[-25.6  -5.1  66.4 -13.8  -4.1 -36.9  28.4  -2.4  -8.7 -27.0   7.9 -22.7
  -6.8   5.6  -7.2  46.9 -14.3 -22.2  -7.9  -9.7  30.4  63.2 -11.4 -16.0
   8.6 -38.4  -1.0  18.4   4.3  -5.3 -23.1  33.6  24.1   5.4 -18.6  -6.3
   5.4  -8.2   0.5  -0.2 -16.9 -40.0 -29.3  18.9  76.5 -14.8 -34.4 -30.7
  21.5   8.9  26.4  28.0   4.9] => (116)
[-14.8   0.1  23.7  -1.4   3.3  19.2 -15.3  -6.6 -10.1 -18.6  -2.1  18.2
  -7.0  -0.2  -0.6  13.9  -9.9  23.9   4.3  -0.4  -2.7 -40.4  -0.8  -9.7
   0.5  12.5   5.7 -26.0 -19.6   7.2   7.7  11.7 -13.4  23.9  -1.7  10.8
  10.1   0.2  31.8 -15.2 -12.0 -20.8 -15.9 -52.8 -56.0  -3.1  13.1   4.0
  10.9   1.6  28.0 -57.8  13.4] => (5)
[-28.8  -3.8  43.8 -15.7  -5.8 -23.2   1.2  -8.0 -13.9 -19.5 -14.8  -8.9
  -8.5   6.9   3.3  32.8  -7.5  -9.9  -1.6 -11.3   3.1  50.9  -2.5 -22.8
  13.8 -15.3  -7.2  10.8   9.8   6.4 -16.9   7.0  14.4  21.0 -11.7   2.4
  12.1   3.6   6.7   0.4 -28.4 -51.8  -9.6  13.0  37.9 -32.9  -8.5  -2.3
  14.4   1.8  36.4  19.3  12.0] => (116)
[  2.7 -12.5  76.8  -3.1   3.6 -24.1  27.0  -5.9  53.7  -9.4  23.4   1.6
  -9.0 -20.2  -6.5  15.0 -30.5 -30.0  -2.0   5.5  28.4 -55.1 -39.0  19.1
   5.7 -32.7   7.4  13.6  11.8 -18.4 -12.5  62.6 -37.3 -12.4   2.6  -4.5
 -15.1 -41.0 -24.3 -33.0 -47.6  30.8 -36.8  -6.5  23.3  59.8 -53.7  -0.5
  -4.1 -10.7  13.7   1.1  -8.0] => (5)
[ 12.1  -2.0  35.1 -13.0 -13.6   7.7 -10.5 -20.1  20.4 -14.2  -6.4  33.2
  -5.5  -4.0  -1.0   5.5  -7.1  -3.3   1.0  -7.9   1.4 -81.7 -12.3   9.2
   4.5  13.7  -8.8 -11.2 -15.9   8.0  -3.3  16.8 -62.7  13.6   7.8  -4.9
  26.2  -8.0  14.8 -17.2 -29.3 -29.4 -23.9 -53.6 -63.8  24.0   0.3   9.9
 -12.0  -3.8  11.9 -46.3  31.1] => (5)
[ -8.4 -14.4  70.6 -18.5  13.7  -0.5   4.3 -21.0  12.7 -10.2  10.0  16.7
   1.2 -15.3  -2.5  12.0 -15.7  -7.4  11.1   2.7  12.9 -72.8 -19.1  -8.8
  -4.5 -29.7  14.3 -20.1 -13.2  -6.7   5.1  53.5  -3.9  14.8 -12.6  11.7
   2.4 -35.5  20.6 -42.4 -33.1  10.6 -46.0 -61.3  31.1  22.6 -17.4  -2.4
   5.6   3.9  36.2 -48.2  -2.6] => (5)
[-22.4   6.2  61.8  -3.4 -17.4 -14.7   3.1 -10.4  -0.2 -27.6 -13.3 -15.5
  -2.9  -2.7 -13.6  51.3  -4.5   2.7   4.6 -24.0  19.7  74.2   4.4 -10.0
  12.1 -21.6  -8.1  16.6  22.5  -2.5  -7.2  17.6 -23.4  17.1 -15.5   1.7
  -2.0   1.3   9.1  -5.7 -21.5 -74.7 -27.9  13.2 -17.1 -19.2 -12.3  -0.8
   3.5   3.8  47.8   0.5  28.5] => (116)
[ -5.2   5.0  27.5 -13.9 -14.4 -17.2  -2.9 -26.2  -6.0 -12.0 -13.7 -12.0
 -16.0  -0.2   1.9  26.5  10.3  -8.5   0.6 -14.8   8.9  11.5  -3.5  -8.7
  15.3  -9.2 -11.2   2.1   1.8   6.8 -30.0   5.1  -3.2  20.1  -7.3  -1.5
  16.8   8.9   0.4  -6.4 -13.8 -54.2  -4.9  -2.7  35.5 -11.4  -1.0   4.8
  -2.5  -3.2  18.4   5.5   9.6] => (116)
[-21.1 -12.8  47.8 -10.3  16.3 -14.2   1.5 -23.9 -15.4   1.7  -0.4  -8.9
 -10.4 -20.7   9.8   7.5  -5.8   2.7  23.1   0.4   7.1 -36.7 -10.7 -17.1
   9.7 -36.1  28.8 -19.7  -6.9  -1.8  -2.7  31.9  27.4  13.1 -11.0  10.5
  20.7  -8.0  27.0 -27.2 -15.3   4.0  -7.6 -40.0  78.2  -5.2   7.3 -15.8
  18.0   8.8  24.8 -26.1  -4.9] => (5)
[-36.3   2.4  12.0  -4.8  -7.0  -4.1 -18.1  -2.6 -29.3 -20.4   7.5 -10.2
   9.4   7.7   1.7   6.2  14.4  12.8   4.1 -10.5   2.9  49.9   3.1 -24.3
  13.4   6.7  -7.6  -1.3   2.8  11.4  -1.1 -11.6  20.1   8.4  -1.7   1.4
   8.0   1.4  22.8  19.1  14.5 -63.2 -18.3   2.3  -1.5 -32.7   4.8  -1.7
   6.1   2.6  31.3   4.8  18.6] => (116)
[-40.4   7.6  35.7   1.4 -26.0 -13.0  10.6  -2.3 -10.0 -15.3 -13.4 -19.1
   2.1 -15.4  -2.7  19.1   6.2   3.8  -4.0 -15.3   9.7  69.5   1.4 -12.3
   9.5  -7.7  -2.4   2.7  24.4  18.7  -6.8  10.1  40.0  10.7  -2.0 -11.4
  -3.9   8.7  20.0   5.3 -13.2 -49.2  -7.7  29.1   3.3 -30.9  13.8   2.0
   3.4  -1.3  53.0  10.6  15.6] => (116)
[  7.2 -10.0  17.4  10.0  15.4  -2.0   1.7 -15.5  -7.2  -7.9  18.0  20.2
  -4.0  -1.6  -7.8 -12.9 -16.9   5.7  17.7   8.9   4.8 -81.3 -12.0   2.6
  -1.1  -8.3  -8.3 -21.9 -21.0 -15.8  10.8  22.6 -28.5   2.4  -1.6   8.9
  16.9   2.2  17.5 -25.6  -9.5  -5.8 -32.2 -64.5   1.0  35.5   7.0   2.4
   0.3   2.4   1.9 -31.6  -2.2] => (5)
